Small tables with named rows and columns. After each table, cells are looked up by row and column.

menufa
           mos  bodura  rotafa  nezepu   vele
babof    -5.77    2.60   -3.04   -1.91   3.46
lar       2.53   -0.42   -4.45   -0.02   8.42
nukov     6.15   -4.59    0.86   -0.80  -2.13
zenopat  -8.07    2.95   -1.66   -3.61   0.20
peduf    -4.37    0.03    1.86    0.30  -7.82
kitu      4.34   -3.44   -0.10   -1.56  -0.21

What is the nezepu of lar in menufa?
-0.02
What is the vele of lar in menufa?
8.42
What is the bodura of lar in menufa?
-0.42
What is the mos of kitu in menufa?
4.34
What is the rotafa of nukov in menufa?
0.86
What is the vele of peduf in menufa?
-7.82
What is the nezepu of zenopat in menufa?
-3.61
What is the mos of lar in menufa?
2.53
What is the bodura of babof in menufa?
2.60
What is the nezepu of nukov in menufa?
-0.80
What is the vele of kitu in menufa?
-0.21
What is the bodura of zenopat in menufa?
2.95
What is the rotafa of peduf in menufa?
1.86
What is the rotafa of lar in menufa?
-4.45
What is the vele of nukov in menufa?
-2.13
What is the mos of nukov in menufa?
6.15
What is the rotafa of babof in menufa?
-3.04
What is the nezepu of kitu in menufa?
-1.56
What is the nezepu of peduf in menufa?
0.30
What is the vele of zenopat in menufa?
0.20
Which row has the largest vele? lar

divo:
            dut    veno  lomebis  kofeta  lodune  luvanin     kas  ropatub     bez     kor
bem       0.283   0.793    0.116  -0.462   0.571    0.184   0.095   -0.476  -0.451   0.049
kup       0.238  -0.497   -0.092   0.747   0.382    0.653  -0.008    0.783   0.826   0.022
rematek  -0.524  -0.341    0.864   0.769  -0.779   -0.197   0.945    0.736   0.619   0.899
kibe     -0.157   0.451    0.556  -0.104   0.447    0.535   0.495   -0.121  -0.068   0.515
muk       0.320  -0.248   -0.153   0.473   0.718    0.888  -0.150    0.512   0.594  -0.076
bulipa    0.479   0.397   -0.140  -0.092   0.391    0.032  -0.135   -0.085  -0.063  -0.159
lamagad   0.717   0.291   -0.428  -0.014   0.483    0.008  -0.372    0.011   0.051  -0.413
fero      0.036   0.698    0.385  -0.363   0.608    0.481   0.279   -0.385  -0.337   0.305
rabotu    0.929   0.651   -0.622  -0.374   0.616   -0.253  -0.499   -0.344  -0.299  -0.626
zum       0.719  -0.562   -0.612   0.742   0.810    0.821  -0.557    0.809   0.930  -0.476
zela      0.473   0.690   -0.097  -0.365   0.478   -0.022  -0.072   -0.371  -0.356  -0.140
dul       0.292  -0.617   -0.148   0.865   0.345    0.667  -0.069    0.904   0.953  -0.019
vonunu   -0.357   0.144    0.745   0.284  -0.404   -0.159   0.830    0.238   0.147   0.742
zazagal  -0.289   0.593    0.713  -0.233   0.508    0.672   0.607   -0.269  -0.235   0.644

muk, bez -> 0.594
kibe, bez -> -0.068
kibe, dut -> -0.157
lamagad, kas -> -0.372
zela, kor -> -0.140
zazagal, veno -> 0.593
kup, bez -> 0.826
kup, lomebis -> -0.092
bulipa, dut -> 0.479
bulipa, luvanin -> 0.032
fero, luvanin -> 0.481
bulipa, kofeta -> -0.092
Which row has the largest bez? dul

Table misuv
columns: nur, zel, zef, zute, tobada, lun, teb, teboda, fesogis
kovo: [81, 79, 55, 83, 112, 125, 72, 91, 84]
lumiga: [35, 56, 139, 133, 49, 120, 34, 110, 143]
lidavef: [81, 90, 81, 90, 81, 81, 76, 72, 94]
rek: [94, 93, 77, 75, 81, 72, 76, 64, 74]
feki: [218, 161, 24, 54, 156, 33, 171, 47, 54]
zufulod: [87, 71, 86, 97, 81, 91, 81, 83, 80]
zes: [87, 79, 72, 86, 74, 86, 95, 88, 80]
dumi: [35, 120, 99, 54, 181, 57, 114, 69, 120]
vumela: [120, 108, 121, 68, 43, 33, 86, 47, 60]
getebam: [48, 71, 24, 86, 175, 164, 48, 118, 100]
gome: [159, 56, 64, 147, 43, 91, 34, 72, 54]
meterob: [81, 86, 55, 79, 112, 115, 67, 80, 80]

What is the zel of lumiga in misuv? 56
What is the zute of zufulod in misuv? 97
What is the zef of gome in misuv? 64
What is the nur of gome in misuv? 159
What is the teboda of rek in misuv? 64
What is the teb of dumi in misuv? 114
What is the fesogis of rek in misuv? 74
What is the tobada of feki in misuv? 156
What is the zef of zufulod in misuv? 86
What is the lun of vumela in misuv? 33
What is the tobada of vumela in misuv? 43

nifezat:
|  | gabu | segitak | zep |
|---|---|---|---|
| zegugit | 94 | 133 | 34 |
| tis | 210 | 92 | 250 |
| siko | 57 | 121 | 75 |

What is the segitak of tis in nifezat?
92
What is the gabu of tis in nifezat?
210
What is the gabu of siko in nifezat?
57
What is the zep of siko in nifezat?
75
What is the segitak of siko in nifezat?
121
What is the gabu of zegugit in nifezat?
94
What is the segitak of zegugit in nifezat?
133
What is the zep of zegugit in nifezat?
34
What is the zep of tis in nifezat?
250

pel.tsv
	tupagi	reb
bamoz	-4	11
gefi	50	-74
zove	-20	-19
guna	50	61
mab	68	10
lok	-21	-90
vuvemu	-9	2
fut	-24	-20
tul	57	14
fibu	-48	-45
vofuvo	-50	-17

fut, tupagi: -24
vuvemu, reb: 2
fibu, reb: -45
fut, reb: -20
zove, tupagi: -20
fibu, tupagi: -48

tob =
        togeku     tik    fofe  zagezi     miv
dem     -52.45  -22.18  -25.82  -27.56  -26.47
nesite  -44.17  -20.41  -22.43  -24.10  -22.57
gosog    52.24  -24.16  -13.69  -10.10   -7.75
dunak    65.26  -28.88  -16.43  -11.73  -10.84
dor     -38.77  -19.36  -20.69  -22.14  -20.13

dem, togeku => -52.45
dunak, fofe => -16.43
nesite, fofe => -22.43
dor, tik => -19.36
dem, tik => -22.18
gosog, miv => -7.75
dor, zagezi => -22.14
gosog, fofe => -13.69
nesite, zagezi => -24.10
nesite, togeku => -44.17
dor, miv => -20.13
dem, zagezi => -27.56
dunak, togeku => 65.26
nesite, miv => -22.57
dunak, zagezi => -11.73
gosog, zagezi => -10.10
dem, miv => -26.47
gosog, togeku => 52.24
nesite, tik => -20.41
dunak, tik => -28.88

gub.csv
,davimis,kefer,zufim,deza,lub
toko,380,424,470,350,465
mebo,330,358,444,315,425
dide,538,368,361,501,336
teve,488,493,454,497,414
vut,539,394,415,539,367
balomam,147,900,921,65,793
pibus,473,460,408,505,420
rusoman,528,432,401,528,364

balomam, kefer => 900
vut, zufim => 415
balomam, zufim => 921
balomam, lub => 793
rusoman, zufim => 401
toko, kefer => 424
toko, lub => 465
teve, lub => 414
toko, davimis => 380
toko, deza => 350
pibus, zufim => 408
balomam, deza => 65
pibus, davimis => 473
vut, lub => 367
toko, zufim => 470
Row with the largest davimis: vut

Table dozo
,gibig,muv
tig,5,16
pelop,120,111
daranug,144,131
vodopo,136,127
munom,239,214
nat,53,58
futoga,132,125

vodopo, gibig => 136
pelop, gibig => 120
nat, muv => 58
daranug, gibig => 144
daranug, muv => 131
tig, gibig => 5
futoga, muv => 125
munom, gibig => 239
vodopo, muv => 127
munom, muv => 214
tig, muv => 16
pelop, muv => 111
nat, gibig => 53
futoga, gibig => 132

ziki:
|  | nevizip | tor | defo | pip | kozapas | kef | buzemil | mes |
|---|---|---|---|---|---|---|---|---|
| bope | 482 | 496 | 301 | 178 | 551 | 479 | 462 | 537 |
| vipeb | 410 | 464 | 440 | 543 | 495 | 456 | 456 | 422 |
| fufufi | 529 | 484 | 393 | 179 | 517 | 493 | 465 | 535 |
| gemukag | 541 | 490 | 353 | 149 | 521 | 499 | 452 | 539 |
| feg | 416 | 458 | 424 | 663 | 440 | 454 | 437 | 394 |
| divubib | 497 | 483 | 524 | 198 | 534 | 499 | 501 | 550 |
| kes | 460 | 470 | 331 | 365 | 476 | 460 | 454 | 480 |
| getor | 478 | 458 | 524 | 558 | 404 | 464 | 461 | 447 |
| latob | 461 | 470 | 458 | 535 | 424 | 467 | 455 | 432 |
| leput | 458 | 467 | 452 | 481 | 436 | 466 | 449 | 469 |
| navu | 523 | 435 | 902 | 628 | 366 | 453 | 494 | 473 |
| rolivem | 475 | 452 | 553 | 596 | 390 | 459 | 461 | 442 |

navu, pip: 628
fufufi, defo: 393
kes, nevizip: 460
vipeb, mes: 422
vipeb, pip: 543
bope, buzemil: 462
navu, mes: 473
latob, nevizip: 461
rolivem, nevizip: 475

